Below are the code and all the weights of a small trained network. Each question names an input and a target symbol and asks about switching units off, where a switched-off unit gives its printed mean instead of its output.

import numpy as np


def w(rows, s, z=0):
    codes = np.array(rows[::2]) - 128.0
    scale = np.full(codes.shape[1], s)
    scale[-1] = z or s
    return codes * scale


def f(y):
    return y / 2 * (1 + np.tanh(0.7978845608 * (y + 0.044715 * y**3)))


def softmax(a):
    e = np.exp(a - a.max(-1, keepdims=True))
    return e / e.sum(-1, keepdims=True)


def log_softmax(a):
    a = a - a.max(-1, keepdims=True)
    return a - np.log(np.exp(a).sum(-1, keepdims=True))


def net(x, mask):
    ids = ['ΔΘΩαβγεζηλμξτφψ'.index(c) for c in x.split()]
    T = len(ids)
    res = E[ids] + P[:T]
    q, k, v = (res @ M[0].T for M in (Q, K, V))
    z = softmax(np.where(np.tri(T) > 0, q @ k.T / 4**0.5, -1e9)) @ v
    res = res + np.where(mask[0], z, O[0][:, -1]) @ O[0][:, :-1]
    y = f(res @ A[0][:, :-1].T + A[0][:, -1])
    res = res + np.where(mask[1:9], y, B[0][:, -1]) @ B[0][:, :-1]
    return log_softmax(res[-1] @ U[:, :-1].T + U[:, -1])


Q, K, V, O, A, B = {}, {}, {}, {}, {}, {}
E = w([
[145,60,188,213,251,148,68,215,102],'Δ',
[200,187,97,139,45,6,89,138,63],'Θ',
[167,62,176,73,100,105,31,113,169],'Ω',
[156,117,216,141,116,193,177,82,156],'α',
[62,156,136,149,94,153,137,221,182],'β',
[123,122,81,50,112,169,242,137,176],'γ',
[123,32,174,103,247,94,153,161,58],'ε',
[68,169,72,131,116,114,253,129,125],'ζ',
[204,165,157,177,104,137,180,90,127],'η',
[98,108,237,184,101,183,121,10,162],'λ',
[222,143,121,43,59,71,74,143,110],'μ',
[82,171,61,170,58,105,80,158,161],'ξ',
[57,62,110,48,127,148,131,146,178],'τ',
[139,77,123,57,51,21,60,80,62],'φ',
[73,67,181,152,64,67,57,79,80],'ψ',
],0.0045)
P = w([
[123,181,145,106,233,166,104,94,51],'0',
[129,102,162,128,54,74,127,128,107],'1',
[124,82,144,129,50,75,130,138,148],'2',
[114,81,122,134,46,69,134,143,178],'3',
[110,61,101,127,37,78,129,151,204],'4',
[99,74,78,121,22,76,139,147,231],'5',
[106,35,50,121,2,84,127,142,247],'6',
],0.0028)
Q[0] = w([
[141,148,93,157,7,107,108,92,212],'h0',
[83,214,121,175,221,185,83,194,85],'h0',
[160,199,119,147,173,212,231,37,124],'h0',
[138,153,107,54,64,53,2,134,89],'h0',
],0.03)
K[0] = w([
[94,249,64,136,129,252,75,127,152],'h0',
[229,88,192,236,25,115,150,147,189],'h0',
[215,249,179,69,150,143,89,42,5],'h0',
[117,130,29,139,3,69,212,182,240],'h0',
],0.021)
V[0] = w([
[90,66,252,148,147,195,78,121,200],'h0',
[30,103,124,36,130,132,228,123,105],'h0',
[245,154,139,74,134,170,214,168,166],'h0',
[69,198,138,229,134,155,192,182,142],'h0',
],0.019)
O[0] = w([
[249,79,216,129,140,123,229,174,111,21],'h0',
[11,34,167,90,166,48,131,146,101,211],'h0',
[98,240,200,66,127,81,83,183,195,16],'h0',
[106,106,161,75,7,184,120,158,49,5],'h0',
],0.012,0.0026)
A[0] = w([
[246,117,140,156,133,129,164,127,124,24],'n0',
[148,198,125,149,105,146,77,165,208,98],'n1',
[147,96,91,140,52,173,196,84,73,254],'n2',
[146,226,172,59,17,136,175,80,143,110],'n3',
[122,127,188,116,165,57,177,187,159,210],'n4',
[170,89,186,114,76,152,167,213,96,242],'n5',
[91,148,85,151,46,178,101,89,121,92],'n6',
[137,34,140,166,182,141,100,229,57,79],'n7',
],0.011,0.0011)
B[0] = w([
[46,136,152,57,182,231,149,78,133,200],'n0',
[118,190,89,82,130,139,167,240,122,170],'n1',
[109,106,171,174,81,153,78,207,249,245],'n2',
[110,113,147,151,38,89,246,33,176,197],'n3',
[229,143,187,100,124,128,61,104,152,229],'n4',
[119,202,104,237,143,84,55,116,25,214],'n5',
[198,116,75,80,138,165,129,82,38,254],'n6',
[144,81,118,104,152,78,229,224,86,193],'n7',
],0.011,0.0076)
U = w([
[48,137,183,160,93,160,126,86,185,5],'Δ',
[195,193,61,103,137,145,107,141,50,27],'Θ',
[153,137,141,58,184,189,153,69,168,59],'Ω',
[226,200,181,155,125,114,103,45,62,98],'α',
[83,133,138,226,62,43,99,210,84,76],'β',
[65,140,208,67,109,73,20,141,231,153],'γ',
[170,107,147,118,137,107,147,136,145,103],'ε',
[4,80,113,43,105,118,120,113,23,167],'ζ',
[111,166,129,98,43,101,243,111,167,195],'η',
[101,154,167,156,203,195,105,197,58,108],'λ',
[106,209,87,101,161,116,111,245,187,128],'μ',
[228,73,97,145,50,205,55,136,166,208],'ξ',
[246,60,149,92,163,68,182,189,86,114],'τ',
[95,98,33,222,215,66,129,30,175,233],'φ',
[51,56,146,116,143,145,184,189,197,51],'ψ',
],0.0027,0.0023)

Each question gives the input, a string of symbols that net reads in full, and the target symbol t.
The units are the heads (4 rows each of Q, K, V and O) and the neurons (one row each of A and B). Each row of codes is followed by its name. A weight is (code - 128) times the scale printed after its matrix; where a second scale follows, it is the last column's (O, A, B and U).
mask holds one flag per unit, heads first, then neurons. A switched-off unit (its flag False) gives its mean, the last column of its rows in O or B, instead of its output. The means were averaged over made-up inputs and are rounded, as every weight is.
A unit's drop is (log p(t) with every unit on - log p(t) with that unit switched off) / (log p(t) with every unit on - log p(t) with every unit switched off).
The circuit of an input: a set's keep is (log p(t) with only the set's units on - log p(t) with every unit switched off) / (log p(t) with every unit on - log p(t) with every unit switched off). Starting from all 9 units, units are removed one at a time, each time the one whose removal leaves the highest keep (on an exact tie, the one counted first), for as long as the keep stays at least 0.8.
units of the circuit, in order: the units of the circuit, biggest drop first
k most important neurons: the k neurons with the biggest drops, biggest first
drop of u: that unit's drop, to one decimal
input Ω β φ ξ γ, target Ω: units of the circuit, in order	[h0; n0]
input α φ φ ζ α ψ, target ζ: units of the circuit, in order	[h0; n2]
input α η β ξ φ φ η, target α: 3 most important neurons	[n5; n4; n2]
input β η ξ ψ φ α, target β: units of the circuit, in order	[h0; n5; n2]
input μ φ γ, target μ: units of the circuit, in order	[h0; n1]
input η φ ψ η γ, target η: units of the circuit, in order	[h0; n3]
input α φ ζ, target α: 2 most important neurons	[n5; n4]
input λ α η η α ζ, target λ: units of the circuit, in order	[h0; n0; n5]
input ξ α φ, target ξ: units of the circuit, in order	[h0; n2; n6]
input Ω η α φ φ γ φ, target γ: 2 most important neurons	[n4; n6]
input φ γ λ, target φ: units of the circuit, in order	[h0]
input γ φ γ φ ψ α, target γ: 2 most important neurons	[n4; n6]
input Δ φ ζ λ α η γ, target Δ: 3 most important neurons	[n0; n2; n3]
input γ φ Θ α η, target γ: most important neuron	[n4]
input ζ φ φ α φ φ τ, target τ: units of the circuit, in order	[h0; n7; n4]
input α η φ η α, target α: 2 most important neurons	[n5; n4]
input λ μ Ω η φ μ Δ, target λ: 4 most important neurons	[n0; n5; n3; n7]
input γ γ ε ξ, target ξ: drop of n2	0.3
input β Θ μ, target β: drop of n4	0.0
input φ φ ζ λ α, target φ: drop of h0	0.8
input η α α φ ψ φ ζ, target η: drop of n2	0.0
input ξ η η φ η η, target ξ: 2 most important neurons	[n2; n6]
